Each row of numbers stands for one thing and depends on some of the facts below. Use the named rows to name the rest.

Known rows:
[ 1.47  0.91 -0.26  2.23 -3.33 -2.06  3.15  3.54 -1.08 -0.78  2.18 -0.80
 -0.54  2.30  0.61 -2.48 -1.31 -0.58  0.50 -3.56  0.78  4.34  0.62  2.83
 -1.63 -3.74 -3.56  2.88 -1.89  0.07 -1.56 -0.22 -4.28 -1.28  0.61] : zeva
[-1.44  3.97 -0.68 -1.14  1.69  1.73 -1.01  1.20  3.12  2.90  1.02  1.84
  2.71 -0.79  1.18  3.06  0.10  0.63  1.21 -0.53 -0.04  3.58  0.69 -0.13
  0.11  1.48 -0.74 -2.13  1.93 -2.21 -0.20  0.88  1.46  1.74 -0.07] : grotra
[-0.65  0.91 -1.98  2.76  1.84  1.13 -0.33  1.78  2.45  2.07 -0.37  1.80
  3.89 -0.50  1.42  1.47 -2.01  1.21  1.29  2.80  2.07  3.05  0.22  0.40
  0.61  1.63  2.00 -0.42  1.73 -2.36  0.37  0.02  1.92 -1.00 -0.17] : skadunal
[-3.19  0.95 -1.48  0.28  2.07  1.68 -0.08  2.46  3.55  3.10  1.09  1.32
  1.64 -0.25  0.53  3.50  0.74  0.64  0.17  2.07 -0.11  2.86 -0.04 -0.70
 -1.14 -0.46  0.51 -1.89  0.73 -1.82 -1.80  3.76  1.67  1.35 -0.18] : pugrem
[-3.58 -1.24 -3.90  1.58  3.94  2.09  0.68  1.97  3.12  1.94  0.82  0.93
  0.42 -0.63  0.00  3.89 -1.36 -0.25 -0.43  2.28 -1.36  1.42  0.63 -0.07
 -2.14  0.51  2.16 -2.10 -1.73 -2.00 -2.23  4.89  1.38  1.48 -1.38] : kladro
[-2.25 -3.10  0.66  1.36  2.46  0.34  0.11  5.01  0.05 -1.25  2.73 -4.30
  1.87  4.26 -5.34  2.01 -0.58 -2.02 -1.64  1.30 -5.99  1.77  0.44  0.46
 -2.08 -3.10  0.70  2.62  4.28  1.94 -2.61 -0.11  0.99 -0.15  4.32] : biroris
[-0.63  1.25 -1.77 -0.79  1.04  3.25 -0.93  2.36  1.35  2.44 -0.40  0.66
  1.12  0.12  2.43 -0.01 -2.59  0.12  0.58  3.13  0.68  0.27  0.27 -0.79
  2.33  0.80  0.93 -1.83  1.53 -2.77 -0.19  0.43  0.47  1.90 -0.06] : tibezus
[ 3.27 -0.12 -0.86  3.28  3.12 -0.68 -1.10 -0.53  2.57 -3.78 -2.69 -0.17
 -3.47  0.12 -0.45 -0.40  2.42  0.49 -2.13  1.09  0.41 -1.30 -0.08 -2.46
  0.71 -0.21 -3.29  0.29  3.02  3.98 -2.37 -2.71 -4.09 -0.51  4.60] : kobogar
[-1.26  1.66 -1.43 -1.27  2.69  1.94 -0.31  2.35  1.75  2.76 -0.04  1.26
  0.53  0.19  3.46  0.71 -3.21  0.03  0.68  2.64  0.13 -0.23  0.58  0.87
  3.08 -0.26  1.37 -1.72 -0.27 -2.46 -0.07  1.20  1.65  0.68  0.33] : baflum
[-1.63  1.81 -0.45  0.72  1.21  2.63  0.12  2.33  1.81  2.67  0.29  1.91
  1.82 -0.54  0.95  1.90 -0.71  3.16 -0.20  2.21  0.79  3.06 -1.95 -0.30
  1.50  1.89  0.42 -0.62  2.67 -1.89  0.07  2.17  1.12  1.36 -1.35] : trumu
[ 3.04 -0.94 -2.30  4.43  4.43  0.19 -0.44 -1.10  1.92 -4.54 -2.84 -0.31
 -4.03 -0.28 -1.53  1.28  2.11  1.78 -2.78 -0.13 -1.32 -1.59 -0.54 -1.81
 -0.09  1.49 -3.46  0.06  1.58  2.93 -3.02 -1.35 -3.93  0.41  3.38] : pimome
[-0.73 -1.12 -0.69  0.18  3.96 -1.39 -0.08  2.08 -0.99 -2.87  2.97 -4.51
  1.07  2.11 -5.02  2.56 -3.05 -1.92  1.71 -2.72 -6.54  1.81  0.97  3.01
 -1.72 -1.10  0.43  2.26  3.76  1.40 -0.36 -1.96  1.35 -1.07  2.47] : flostiflak
[-1.67  1.34 -0.91 -0.13  2.21  2.49  1.13  2.58  1.08  2.18 -0.12  0.94
  0.00 -1.34  1.74  2.03 -2.96  3.41  0.61  1.76 -0.05  1.43 -1.57  0.72
  2.39  0.74  1.30 -1.37  1.37 -1.70  0.25  3.14  1.76  0.90 -2.23] : neklas
[-1.61  1.73  0.60  0.24  0.26  2.40  0.89  3.13  2.15  3.41 -0.03  1.94
  1.91 -1.15  1.42  0.69 -1.22  0.94  0.87  3.86  2.62  2.79 -0.97  0.04
  2.62 -0.19  0.70 -0.67  3.51 -0.01 -0.03  1.67  0.87  0.10 -0.79] : flusir
[-0.44 -0.69  1.18  0.42  3.13 -0.75 -0.02  3.97 -1.42 -1.57  1.65 -4.67
  1.15  3.69 -3.68  2.06 -2.70 -1.22 -0.70 -1.41 -6.73  1.16  0.28  1.65
  0.16 -1.88  0.93  2.36  4.66  1.64 -1.41 -1.74  1.59 -0.39  4.10] : platar
[-1.64  2.41 -0.59 -1.20  1.82  1.73 -0.58  3.00  1.82  3.11 -0.20  0.94
  0.93  0.30  3.59  0.76 -2.13  0.19  0.29  2.67  0.39  0.15  1.04  0.26
  2.92 -0.01  1.00 -1.94  0.42 -2.41 -0.91  1.09  1.73  0.39  1.32] : gomur
[-2.18  0.50 -0.39  0.44  1.17  2.39  1.34  1.89  2.59  3.20 -0.17  1.82
  1.62 -1.38  1.75  0.59 -1.49 -0.98  1.71  3.66  2.35  2.41  0.13 -0.27
  1.88 -0.41  1.24 -1.14  2.33  0.19 -0.62  1.63  0.73  0.47 -0.30] : luflak
[ 1.04  1.11 -2.39  2.63  1.78  0.07  0.28  2.24  1.69  2.79 -0.70  0.92
  4.31  1.05  1.79  1.12 -2.09  1.63  1.76  1.46  1.09  2.39  0.35 -2.36
  0.28  1.27  2.29 -2.12  2.91 -3.38 -1.38  1.12  1.98 -0.14 -0.17] : flistum

Facts:
digek 301 <- zotrul siklagrol biroris brofla tiflok flostiflak vozi rubren platar skitumas sezil zofaflun peges rigir
digek 726 <- breri trumu nizer bimar skadunal luflak zetren driflon tibezus pugrem brolu pleklekan neklas lera gomur petim skotin nezenus sava bigefem brorok ruplo plosuren flupo stagre pado flistum zeklo vobri flotol tifo steguskam grotra segrubin baflum vaplis gadibok fluzil poflofi ditril grarul mogru rodon plodazi plimafa dipo gema zaklen kladro laki broten plupom siboflur skemas givo butu flusir manim vagal zulek veflo vokluk bute stobrik degra vita nize
digek 220 <- grustur flinik rukor mafom pilur rubi zagros limik pluklotra mube kobogar pimome mopepler klegu limin konoflok viplek flozan drosofle poflon luvan fili klistak kesu bubas guklil pugem skogu tosti
digek 423 <- kenis dosigrok redek sadim fetibru robal zeva testi plikon gufloston robul
[zotrul limin] grigon poflon
[zotrul] grigon zaklen
[grustur kenis tiflok sava fetibru pluklotra fili robul zulek vokluk bute] grigon pado
[trumu vaplis] grigon tiflok
[nizer] grigon skadunal
[kenis skadunal redek pilur pleklekan lera bigefem stagre pado zeklo fluzil poflofi ditril grarul dipo gema drosofle sezil peges gufloston givo kesu vokluk bute skogu] grigon steguskam
[kenis sadim limik flotol manim guklil vokluk] grigon bute
[kenis zetren tiflok plosuren limin vaplis grarul gema] grigon vokluk
[siklagrol skadunal robal] grigon rigir
[siklagrol stagre mube robal drosofle] grigon breri
[bimar gadibok rigir] grigon peges
[skadunal brofla] grigon fluzil
[dosigrok brolu vagal] grigon flinik
[biroris rukor pugrem brorok zeklo nize] grigon kladro
[luflak] grigon dipo
[luflak pluklotra mogru flusir skogu] grigon givo
[zetren pleklekan] grigon segrubin
[driflon pluklotra kobogar pimome] grigon rubi
[tibezus nezenus tifo klegu plupom] grigon pleklekan
[pugrem plodazi] grigon grustur
[mafom rubren gema givo] grigon fili
[mafom mopepler vagal] grigon tosti
[pilur] grigon nezenus
[brolu] grigon pugrem
[brolu] grigon mafom
[pleklekan flozan zaklen robul] grigon skitumas
[neklas tiflok fetibru flusir] grigon limik
[brofla guklil] grigon siklagrol
[sadim limik vozi gadibok ditril] grigon lera
[sadim skotin] grigon nizer
[lera stagre klegu testi sezil luvan] grigon poflofi
[gomur] grigon pugem
[zagros plosuren flotol] grigon pimome
[zagros] grigon plupom
[ruplo] grigon broten
[flupo viplek] grigon siboflur
[stagre vagal] grigon flostiflak
[fetibru] grigon manim
[pluklotra pimome limin kladro luvan] grigon petim
[flistum testi] grigon skotin
[zeklo laki luvan] grigon rubren
[vobri] grigon robal
[vobri] grigon flotol
[mube zulek] grigon brorok
[mube] grigon vita
[kobogar] grigon pilur
[tifo] grigon skogu
[vozi zeva kesu tosti] grigon gufloston
[konoflok] grigon brofla
[konoflok] grigon bimar
[grotra gema butu] grigon dosigrok
[baflum] grigon tifo
[dipo] grigon laki
[gema] grigon fetibru
[sezil] grigon rodon
[zofaflun] grigon kenis
[broten] grigon flupo
[broten] grigon skemas
[plupom skemas] grigon pluklotra
[siboflur] grigon guklil
[klistak] grigon drosofle
[butu] grigon degra
[flusir robul] grigon neklas
[flusir skogu] grigon kesu
[pugem] grigon baflum
[robul] grigon flozan
[stobrik] grigon plimafa

Rows to name:
No name comes twice in this set of rows, the named rows included.
[-0.07 -1.10  1.90  0.78  1.27 -0.85  0.93  3.83 -1.08 -1.61  1.89 -4.21
  2.31  2.59 -5.06  0.17 -2.68 -0.79  2.02 -0.15 -3.88  2.15 -0.08  1.56
  0.40 -2.79  0.46  2.91  7.05  2.81 -0.02 -2.55  0.73 -1.43  3.46] -> vozi
[ 3.72  0.18 -1.38  4.99 -3.67 -2.90  3.22  4.45 -1.27 -0.61  0.80 -1.25
  1.22  4.47  0.47 -3.70 -1.19  0.11  0.08 -2.76  0.97  3.91  0.94 -0.02
 -2.82 -2.62 -2.59  2.29 -0.44 -2.35 -3.11 -0.09 -4.00 -1.08  1.10] -> testi
[ 2.80 -1.30 -3.31  3.62  6.02 -0.21  0.42 -2.57  1.14 -5.25 -3.01 -0.41
 -5.48 -1.16 -1.11  1.62  0.53  1.25 -2.61 -1.71 -3.13 -2.15 -0.52 -1.00
  0.24  1.52 -2.32 -0.40  0.24  3.52 -3.27 -0.92 -3.94  0.05  1.86] -> rubi
[-1.32 -0.80 -5.57  1.26  4.85  1.55  1.49 -0.91  0.27 -0.60  0.67  0.94
 -0.55 -3.55  0.28  2.89 -5.40  1.47  3.22 -0.05 -0.40 -0.16 -0.16  3.14
 -0.32  2.99  2.89 -0.67 -1.45 -1.99  1.03  2.78  1.42  0.16 -4.86] -> steguskam
[ 2.94 -0.16 -0.16  3.60  2.73 -1.23 -1.02  1.31  2.69 -3.61 -2.53 -0.09
 -2.87  1.07 -1.95  0.77  3.43  3.89 -2.80  1.68  0.15 -0.85 -1.43 -3.05
 -0.05 -0.71 -3.79 -0.43  3.71  2.46 -2.31 -0.75 -3.67 -0.44  4.16] -> limin
[ 0.92  1.30  1.02  2.00 -4.17 -0.54  2.33  6.38 -1.52 -0.57  1.76 -0.86
 -1.59  4.11  1.02 -2.83 -0.02  2.09 -2.98 -1.22  0.41  3.40 -1.58  1.87
  0.39 -3.22 -4.55  3.25 -1.20 -1.16 -1.75  1.28 -3.81  0.06  1.02] -> robul
[-1.43  1.62 -1.04  1.21  2.22  2.54  0.67  1.29  1.43  1.88  0.36  1.88
  1.58 -1.29  0.77  2.50 -1.56  2.96  0.05  1.38  0.58  3.31 -1.84  0.72
  1.31  2.47  1.04 -0.47  2.10 -1.51  0.02  1.75  1.58  0.64 -2.23] -> manim
[-1.45  1.26 -1.63  2.79  2.30  3.80 -0.71  1.33  1.92  2.16 -0.36  1.73
  2.30 -0.11  1.39  1.81 -0.81  0.61 -0.90  1.93  0.25  3.15 -1.02  0.09
  0.82  3.26  0.38  0.33  1.86 -2.27 -1.06  0.09  0.77  1.37 -1.04] -> flotol
[-0.95  1.32 -1.08  1.35  0.89  4.32 -0.82  1.52  2.35  2.78 -0.30  2.35
  1.87  0.12  1.14  1.25 -0.28  0.59 -0.78  2.77  0.83  3.59 -1.35 -1.21
  0.82  2.47 -0.25 -0.48  2.87 -2.02 -1.08  0.38  0.18  2.43 -1.07] -> plosuren
[-2.10  1.26 -0.94  1.86  3.65  3.06  2.09  0.64  0.93  3.44 -1.27  2.10
  0.44 -0.10  3.26  1.85 -2.09 -1.01 -0.95  1.40 -0.36  2.70 -0.77 -0.79
  2.32  1.43  1.79 -0.66  1.54  0.28 -3.11  2.12  1.47  1.26 -0.85] -> skemas
[ 1.20  0.80 -1.86  1.93 -2.03 -1.97  4.17  2.63 -1.70 -1.91  2.24 -1.04
 -1.85  1.47  0.12 -1.39 -2.48 -0.77  1.11 -5.00 -0.20  2.89  0.79  4.26
 -2.05 -2.83 -2.81  2.69 -3.00 -0.20 -1.19  0.59 -4.17 -1.57 -1.22] -> gufloston
[ 1.27 -0.21 -0.91  2.62  4.47 -2.71  0.30  0.93  2.34 -4.26 -0.90 -0.39
 -4.74 -0.81 -2.72  2.65  3.32  4.06 -2.17 -0.34 -1.20 -1.45 -1.02 -0.86
 -1.42 -1.48 -2.86 -0.48  0.63  3.84 -2.28  1.50 -2.33 -1.41  3.03] -> grustur
[-1.44 -3.44 -0.49  1.07  2.63 -0.17  1.17  3.12 -1.29 -2.21  2.30 -4.38
  0.02  2.06 -5.32  2.31 -3.23 -1.85  0.89 -0.88 -6.18  1.18 -0.21  1.34
 -1.39 -2.38  1.13  2.03  4.97  2.80 -1.59 -0.01  0.58 -0.24  1.74] -> rubren
[-1.07  1.68 -1.10  0.10  0.82  3.72 -0.91  2.34  2.08  2.63  0.05  1.54
  1.97 -0.09  1.60  1.17 -0.92  1.66 -0.25  2.98  1.09  2.13 -1.38 -0.58
  1.62  1.98 -0.24 -0.62  2.83 -2.78  0.07  0.62  0.86  2.24 -0.58] -> zetren
[ 1.61 -1.45 -1.10  3.57  4.00 -2.78 -0.13  1.72  3.88 -3.66 -1.62 -0.26
 -3.15  0.71 -2.43  1.87  4.38  2.41 -2.68  1.75 -0.51 -0.73 -0.19 -2.70
 -2.28 -2.36 -2.68 -1.08  1.16  3.30 -3.10  1.17 -2.62 -1.24  4.77] -> rukor

The same things again, as new rows of numbers:
Known rows:
[ 0.65 -1.59  0.13  2.11  2.21  0.04  0.28  2.47 -0.78  1.68 -0.45 -1.02
 -0.67] : nize
[-0.21  4.55  0.50 -2.53  3.14 -0.18 -1.44 -0.62 -0.12 -2.09 -3.36 -1.53
  0.14] : flostiflak
[ 0.49 -1.81  0.03  1.19  1.62 -0.45  0.82  1.65 -0.73  1.50 -0.07 -0.91
 -1.08] : zulek
[ 0.25 -1.27  0.12  1.31 -0.13  0.12 -0.16 -0.33 -1.46  0.67 -0.11 -0.65
 -1.05] : manim
[ 2.06  0.02 -3.28 -4.65 -0.96  1.89  1.51  4.33 -0.16 -2.17  0.83  0.94
  0.47] : redek
[ 0.87 -0.06  0.75  0.62 -2.65  0.11 -1.35 -0.55 -1.74  0.74  0.62 -0.33
 -1.23] : nizer
[-1.83  1.31  0.56 -3.00  0.61 -0.34  0.97 -4.76  1.87 -1.01  2.18  1.90
  1.47] : kesu
[-2.23 -0.39  0.76 -1.99  0.85 -1.45  2.36 -1.71  3.00 -0.82  1.55  1.36
  1.89] : zagros
[ 1.73  3.56 -0.32 -2.71  2.35 -3.03 -0.31 -1.07  0.73 -2.04 -2.16 -1.32
 -0.32] : vozi
[-1.62  1.50  0.47 -2.92  4.01  0.88  1.62 -2.45  2.12  0.29  1.11  1.88
  1.73] : mafom
[ 1.95 -0.60  0.42  1.01 -2.29 -0.57 -1.57 -0.24 -0.91  1.36  0.43 -0.21
 -1.24] : flistum
[ 1.11 -1.35 -0.39  1.16  0.16 -1.26  0.34 -0.71 -1.00  1.08  0.88 -0.53
 -1.18] : grarul
[ 0.35  2.01 -0.60  0.18  2.51 -3.36 -0.20  0.04  1.37 -2.54 -3.15 -1.90
  0.55] : zotrul
[-0.81  3.20  0.12 -1.29  3.69 -0.96 -0.34 -0.23 -0.08 -2.64 -3.06 -1.68
  0.18] : rubren
[ 0.55 -1.72 -0.34  1.65  0.79 -0.32  0.35  0.36 -1.07  0.90  0.29 -0.68
 -0.98] : sava
[ 0.58  3.46  1.37 -4.38 -0.05 -1.45 -1.12  1.81  0.58 -2.41 -2.70 -1.96
 -0.34] : siklagrol
[-0.47  1.16  1.92 -6.09 -1.33 -0.82  0.87 -1.55  2.78 -0.35  1.88  1.75
  0.93] : konoflok
[ 2.13 -0.72  0.40 -0.41 -1.89 -1.08 -0.73 -0.07 -0.96  1.42  0.91 -0.33
 -1.42] : gadibok

Which thing is each row?
No name comes twice in this set of rows, the named rows included.
[ 1.97 -0.62  0.42  5.10 -1.93  0.01 -3.24  2.02  0.15  2.37 -1.22 -0.36
  0.02] -> stobrik
[-0.88 -1.27 -0.04  2.60 -0.19  0.46  0.30 -0.83 -1.96  0.25  0.12 -0.71
 -1.00] -> vokluk
[-3.53  1.32  0.85 -2.53  2.68  1.29  1.95 -3.57  1.51 -0.91  1.67  1.72
  1.74] -> fili
[-0.73 -0.88  0.59  1.31 -1.33  0.78 -0.27 -0.19 -2.00  0.24  0.23 -0.71
 -1.10] -> bute
[-2.69  0.37  0.49 -0.46  0.24 -0.43  1.35 -3.46  2.33 -1.10  1.18  1.61
  2.07] -> flozan
[ 0.00  3.75  1.32 -4.27 -0.68 -1.17 -1.14  0.93 -0.04 -2.85 -2.55 -1.87
 -0.35] -> rigir
[ 0.52 -2.15  0.02  3.67 -0.78 -1.07 -0.02  1.48 -0.59  0.86 -0.51 -0.77
 -0.58] -> driflon
[-0.51 -1.16  0.60  1.48  0.98  1.31  0.09  2.22 -1.37  1.29 -0.73 -0.80
 -0.83] -> brorok
[-3.26  0.79  0.96 -3.54  0.30  0.16  2.13 -3.90  1.68 -1.33  1.98  1.62
  1.43] -> limik
[ 1.34 -1.48  0.75  0.10 -1.33 -0.70 -0.22  1.61 -0.55  1.28  0.43 -0.84
 -1.38] -> vobri
[ 2.39 -0.85 -0.24 -0.15 -0.18 -1.09 -0.06  0.59 -0.85  1.68  1.00 -0.38
 -1.47] -> stagre
[ 0.70  0.89 -3.51 -2.17  1.06  4.69  0.27  5.13 -0.20 -1.49 -0.63  0.95
  1.40] -> dosigrok

